Below are the code and all the weights of a small trained network. Each question names an input and a target symbol and asks about switching units off, where a switched-off unit gives its printed mean instead of its output.

import numpy as np


def w(rows, s, z=0):
    codes = np.array(rows[::2]) - 128.0
    scale = np.full(codes.shape[1], s)
    scale[-1] = z or s
    return codes * scale


def norm(h):
    return h / np.sqrt((h * h).mean(-1, keepdims=True) + 1e-5)


def softmax(a):
    e = np.exp(a - a.max(-1, keepdims=True))
    return e / e.sum(-1, keepdims=True)


def log_softmax(a):
    a = a - a.max(-1, keepdims=True)
    return a - np.log(np.exp(a).sum(-1, keepdims=True))


def net(x, mask):
    ids = ['αβγδεζηθλμξπτφψω'.index(c) for c in x.split()]
    T = len(ids)
    res = E[ids] + P[:T]
    u = 0
    for l in range(2):
        r = norm(res)
        for j in range(3):
            rows = slice(3 * j, 3 * j + 3)
            q, k, v = (r @ M[l][rows].T for M in (Q, K, V))
            z = softmax(np.where(np.tri(T) > 0, q @ k.T / 3**0.5, -1e9)) @ v
            o = O[l][rows]
            res = res + np.where(mask[u + j], z, o[:, -1]) @ o[:, :-1]
        u += 3
    return log_softmax(norm(res)[-1] @ U[:, :-1].T + U[:, -1])


Q, K, V, O = {}, {}, {}, {}
E = w([
[69,169,132,149,128,113],'α',
[129,107,162,122,147,85],'β',
[163,188,181,96,244,78],'γ',
[147,95,96,104,144,129],'δ',
[142,87,109,143,89,124],'ε',
[128,158,235,130,116,96],'ζ',
[144,90,94,91,146,122],'η',
[79,82,102,75,66,177],'θ',
[236,109,75,179,171,142],'λ',
[126,178,141,114,249,108],'μ',
[150,198,124,76,104,179],'ξ',
[98,53,189,195,149,108],'π',
[181,120,194,83,121,131],'τ',
[127,109,99,106,192,159],'φ',
[175,53,189,104,147,219],'ψ',
[96,178,138,121,110,131],'ω',
],0.013)
P = w([
[119,253,46,138,84,180],'0',
[113,204,67,131,105,129],'1',
[110,167,76,129,112,116],'2',
[115,139,85,140,122,89],'3',
[120,115,106,159,126,68],'4',
[106,96,124,183,133,60],'5',
[106,78,153,197,134,45],'6',
[100,89,167,189,129,31],'7',
[104,104,160,184,129,18],'8',
],0.0028)
Q[0] = w([
[103,201,149,197,64,105],'0.h1',
[74,94,92,90,255,49],'0.h1',
[164,86,128,103,71,103],'0.h1',
[232,147,132,63,174,81],'0.h2',
[84,179,136,145,179,150],'0.h2',
[113,236,241,104,52,154],'0.h2',
[82,147,191,193,104,85],'0.h3',
[166,85,172,154,82,81],'0.h3',
[165,118,137,58,142,99],'0.h3',
],0.0083)
K[0] = w([
[90,169,130,125,83,82],'0.h1',
[107,49,119,170,199,146],'0.h1',
[160,115,165,115,102,160],'0.h1',
[255,173,157,94,148,136],'0.h2',
[82,170,74,158,171,184],'0.h2',
[60,243,134,108,111,129],'0.h2',
[68,133,159,220,139,101],'0.h3',
[169,68,171,143,117,72],'0.h3',
[191,158,152,44,68,110],'0.h3',
],0.0092)
V[0] = w([
[33,96,77,139,175,86],'0.h1',
[160,119,108,142,36,74],'0.h1',
[110,129,145,207,7,110],'0.h1',
[147,175,177,164,128,46],'0.h2',
[98,190,160,81,114,135],'0.h2',
[101,158,113,79,87,193],'0.h2',
[118,71,91,154,84,169],'0.h3',
[148,103,108,112,128,1],'0.h3',
[42,125,185,181,65,114],'0.h3',
],0.0056)
O[0] = w([
[135,111,145,111,216,113,48],'0.h1',
[94,69,70,111,78,110,105],'0.h1',
[131,86,150,130,127,128,15],'0.h1',
[122,153,72,145,144,193,75],'0.h2',
[107,85,123,126,190,160,169],'0.h2',
[124,99,143,142,172,127,208],'0.h2',
[147,180,140,174,110,170,96],'0.h3',
[142,143,1,94,123,226,100],'0.h3',
[150,87,73,128,132,117,4],'0.h3',
],0.0045,0.0034)
Q[1] = w([
[93,169,118,95,151,80],'1.h1',
[69,156,151,144,17,113],'1.h1',
[214,255,172,48,54,185],'1.h1',
[131,52,152,249,87,124],'1.h2',
[42,222,69,164,55,168],'1.h2',
[85,141,162,54,99,121],'1.h2',
[143,207,190,135,156,202],'1.h3',
[111,136,150,105,234,103],'1.h3',
[99,158,204,144,162,40],'1.h3',
],0.0068)
K[1] = w([
[7,131,161,114,164,58],'1.h1',
[207,156,106,36,219,33],'1.h1',
[139,87,247,92,85,53],'1.h1',
[190,91,70,190,85,83],'1.h2',
[63,226,48,153,73,71],'1.h2',
[80,157,193,35,98,255],'1.h2',
[118,144,156,120,160,18],'1.h3',
[133,192,180,103,201,221],'1.h3',
[81,165,112,150,151,155],'1.h3',
],0.0057)
V[1] = w([
[188,119,110,108,139,51],'1.h1',
[81,152,111,144,114,94],'1.h1',
[147,161,121,164,90,114],'1.h1',
[160,95,82,149,148,113],'1.h2',
[46,202,89,169,140,67],'1.h2',
[71,181,59,66,124,254],'1.h2',
[106,107,157,109,150,30],'1.h3',
[136,141,168,181,142,154],'1.h3',
[109,126,124,108,187,165],'1.h3',
],0.0061)
O[1] = w([
[163,48,143,41,95,76,149],'1.h1',
[75,166,4,140,74,85,96],'1.h1',
[99,185,209,123,164,88,125],'1.h1',
[204,194,110,17,143,81,25],'1.h2',
[170,170,92,153,62,31,66],'1.h2',
[100,83,160,205,138,84,252],'1.h2',
[13,161,167,46,165,79,104],'1.h3',
[199,46,128,184,172,88,108],'1.h3',
[68,127,237,181,174,139,144],'1.h3',
],0.0041,0.003)
U = w([
[127,142,118,123,135,121,75],'α',
[93,92,95,93,184,172,104],'β',
[161,180,152,105,89,65,79],'γ',
[84,144,111,23,117,81,143],'δ',
[168,119,91,131,34,132,230],'ε',
[43,134,79,198,144,84,168],'ζ',
[49,81,120,92,64,149,78],'η',
[255,180,103,156,148,146,139],'θ',
[142,145,127,120,125,113,92],'λ',
[154,207,158,120,249,85,91],'μ',
[130,213,147,168,91,191,255],'ξ',
[153,39,146,183,142,58,182],'π',
[195,74,182,98,152,224,84],'τ',
[145,142,130,105,139,115,90],'φ',
[137,135,127,134,125,132,31],'ψ',
[127,138,94,145,147,154,64],'ω',
],0.0097,0.0035)

Each question gives the input, a string of symbols that net reads in full, and the target symbol t.
The units are the heads (3 rows each of Q, K, V and O). Each row of codes is followed by its name. A weight is (code - 128) times the scale printed after its matrix; where a second scale follows, it is the last column's (O and U).
mask holds one flag per head, layer by layer. A switched-off head (its flag False) gives its mean, the last column of its rows in O, instead of its output. The means were averaged over made-up inputs and are rounded, as every weight is.
A unit's drop is (log p(t) with every unit on - log p(t) with that unit switched off) / (log p(t) with every unit on - log p(t) with every unit switched off).
The circuit of an input: a set's keep is (log p(t) with only the set's units on - log p(t) with every unit switched off) / (log p(t) with every unit on - log p(t) with every unit switched off). Starting from all 6 units, units are removed one at a time, each time the one whose removal leaves the highest keep (on an exact tie, the one counted first), for as long as the keep stays at least 0.8.
circuit, biggest first: the units of the circuit, biggest drop first
unit that matters most: the unit with the biggest drop
which heads matter: for each layer, one digit per head in row order, 1 if its drop is at least 0.15 and else 0, layers parted by /
drop when u is switched off: that unit's drop, to one decimal
input η μ γ τ η τ θ η, target β: unit that matters most	0.h3
input ξ θ ξ λ ψ τ δ, target τ: which heads matter	000 / 010
input δ π φ ζ η, target μ: circuit, biggest first	[0.h1; 0.h3; 0.h2]
input λ δ η, target ε: which heads matter	011 / 001
input λ δ β ψ δ, target τ: circuit, biggest first	[1.h1; 0.h3]
input φ η β, target μ: which heads matter	100 / 011
input ξ γ ξ φ φ α η, target μ: which heads matter	100 / 000
input η γ η δ ε, target ε: circuit, biggest first	[0.h3; 0.h2]
input ξ π δ π ξ φ β, target μ: circuit, biggest first	[0.h1; 1.h2]
input δ τ φ ψ ω δ ω ε, target ε: circuit, biggest first	[0.h3; 1.h2]
input τ ε π η α η η, target δ: circuit, biggest first	[1.h2; 1.h3]
input α λ δ ψ β ξ β ε ω, target ζ: circuit, biggest first	[0.h2; 0.h1; 0.h3; 1.h2]
input η η δ, target δ: circuit, biggest first	[0.h2; 1.h3]
input ζ ξ π η γ φ δ, target μ: circuit, biggest first	[0.h1; 1.h2]
input τ δ ζ η η δ, target δ: circuit, biggest first	[1.h3; 1.h2]
input ξ μ ξ ξ ψ ξ τ φ, target μ: circuit, biggest first	[0.h1]
input ω η η, target ζ: drop when 1.h2 is switched off	0.4
input ξ ξ δ, target π: drop when 1.h3 is switched off	0.2
input τ ψ ξ η, target τ: drop when 1.h2 is switched off	0.9
